[153 123 151 125 136 126] result: 123

[[125 103 137 101]
 [142 157 112 108]
 [152 133 128 143]] result: 133

[148 141 130 116 149 158 123] result: 141

[[127 126 151 133 132 135 129]
 [125 135 141 111 136 125 127]] result: 135

[107 102 107 149] result: 102

[154 142 133 132] result: 142
---
[132, 132, 104, 109, 135] 132, 135
[[128, 115, 115, 132, 126], [127, 100, 99, 140, 123]] 128, 123
[142, 104, 107, 148] 142, 148
[128, 118, 121, 102] 128, 102
[[134, 131, 139, 110, 127, 152, 131], [129, 113, 148, 123, 114, 110, 150]] 134, 150
[[118, 134, 117, 109, 127], [141, 145, 107, 133, 122]] 118, 122
[129, 120, 117, 151, 126, 110, 126] 129, 126
[[128, 114, 103, 99], [141, 120, 117, 148], [119, 145, 153, 123]] 128, 123
---
[[147 136 130 124 105 146 154 109 146 132 153 118 100 134]
 [105 109 110 111 153 140 150 154 125 151 123 135 152 156]
 [114 154 149 102 125 155 109 121 151  99 119 156 125 117]
 [101 137 136 101 119 133 144 149 129 104 131 115 149 156]
 [145 154 132 154 112 118 137 135 110 144 146 102 100 146]
 [116 146 101 137 111 110 144 105 109 155 149 125 143 131]
 [141 113 142 101 145 139 109 132 127 109 154 146 125 144]] gives 136

[[115 137 120 138 124 139 133 126]
 [115 137 120 138 124 139 134 126]
 [125 141 147 122 128 139 150 144]
 [128 124 118 129 125 115 115 119]
 [126 128 118 129 124 119 115 120]
 [117 135 119 135 125 137 128 125]
 [121 134 118 132 126 133 122 123]] gives 137

[[126 123 137 132 130 128 132 151 127]
 [122 147 140 118 131 135 118 121 129]
 [121 140 135 114 136 142 114 129 131]
 [137 109 113 130 125 130 130 130 128]
 [128 142 135 131 123 119 131 112 126]
 [117 122 123 127 134 135 127 137 132]
 [137 114 126 139 119 121 139 136 125]
 [127 139 143 129 132 121 129 139 125]
 [126 125 129 141 118 119 141 122 127]
 [118 129 116 136 133 114 136 117 129]] gives 123

[[114 135 146 105 109 132 136 133]
 [141 105 147 119 141 120 150 118]
 [117 127 111 139 118 105 151 123]
 [137 117 108 108 130 148 136 152]
 [138 148 145 111 143 106 115 144]
 [140 154 115 107 136 140 150 101]] gives 135

[[140 128 136 126 139 103 138 128 122 133 135 142]
 [112 118 119 131 145 122 129 116 124 133 108 133]
 [122 134 129 121 109 124 118 127 143 119 137 133]
 [146 127 128 118 131 118 125 120 141 122 119 121]
 [133 122 136 112 111 140 136 111 121 129 120 132]] gives 128
---
106  137  125  107
 99  126  124  116
149  129  144  143
>> 107

129  130  126  130  125  119  151
129  129  119  133  114  145  118
130  135  126  137  129  139  124
>> 151

131  131  131  123  131  132
119  129  123  133  124  128
157  124  138  122  133  122
>> 132

145  155  122  151
146  138  142  144
143  146  128  148
>> 151

134  150  116  137  131  128
132  152  122  136  133  133
118  148  115  128  131  132
>> 128

124  118  125  125
 99  116  126  109
144  130  127  128
>> 125

133  101  119  125  137  114  126
123  135  155  139  115  148  143
138  146  123  142  144  108  101
>> 126

116  137  112  106  120  129
121  139  136  125  119  143
136  111  120  133  130  119
>> 129
---
106	118	139	100	150 value 139

121	126	122	121	125
128	139	127	119	149
119	127	141	147	132
value 141

134	126	125	138	119
126	134	140	144	136
133	128	115	152	138
value 115

144	124	130	154	121 value 130

121	127	139	140	117
138	126	122	114	147
142	133	119	107	144
value 119

109	105	121	118	112 value 121

130	123	110	136	135
111	144	104	112	128
109	149	124	147	120
value 124

100	103	102	122	130 value 102
---
[[131 136 127 128 130 110 133]
 [130 118 112 112 121 138 149]
 [157 118 128 119 126 117 125]] ans = 121

[[129 134 149 139 129]
 [131 147 143 130 128]] ans = 149

[[114 148 134 116 105 151 112]
 [112 129 114 117 114 128 113]
 [146 116 118 146 146 110 129]] ans = 114

[[155 155 112 113 121]
 [150 150 138 121 104]] ans = 112

[[136 124 124 122 134 129]
 [135 134 121 136 124 121]
 [118 132 131 150 114 127]] ans = 136

[[138 132 127 131]
 [144 128 118 118]
 [135 128 115 151]] ans = 128

[[148 127 122 126]
 [151 123 126 125]] ans = 127

[[113 124 131 129]
 [106 127 132 129]
 [137 116 112 120]] ans = 127
---
array([142, 148, 129, 133, 152, 153]) >> 129
array([135, 118, 126, 141, 153, 125, 131]) >> 126
array([110, 132, 105, 144, 107, 107]) >> 105
array([149, 152, 116, 128, 123, 129]) >> 116
array([132, 139, 127, 130, 123, 157]) >> 127
array([149, 129, 128, 120, 147, 139]) >> 128
array([128, 128, 101, 118, 117]) >> 101
---
[127 149 129 139 119 108] ans = 108
[117 102 137 134 128 138 131] ans = 131
[128 113 113 106 124 137] ans = 137
[127 119 137 154 132 139] ans = 139
[137 136 104 113 125 124 131] ans = 131
[102 141 105 148] ans = 148
[114 140 106 138 139 110 114] ans = 114
[126 132 125 135 128 104] ans = 104
[128 152 153 137 143 145] ans = 145
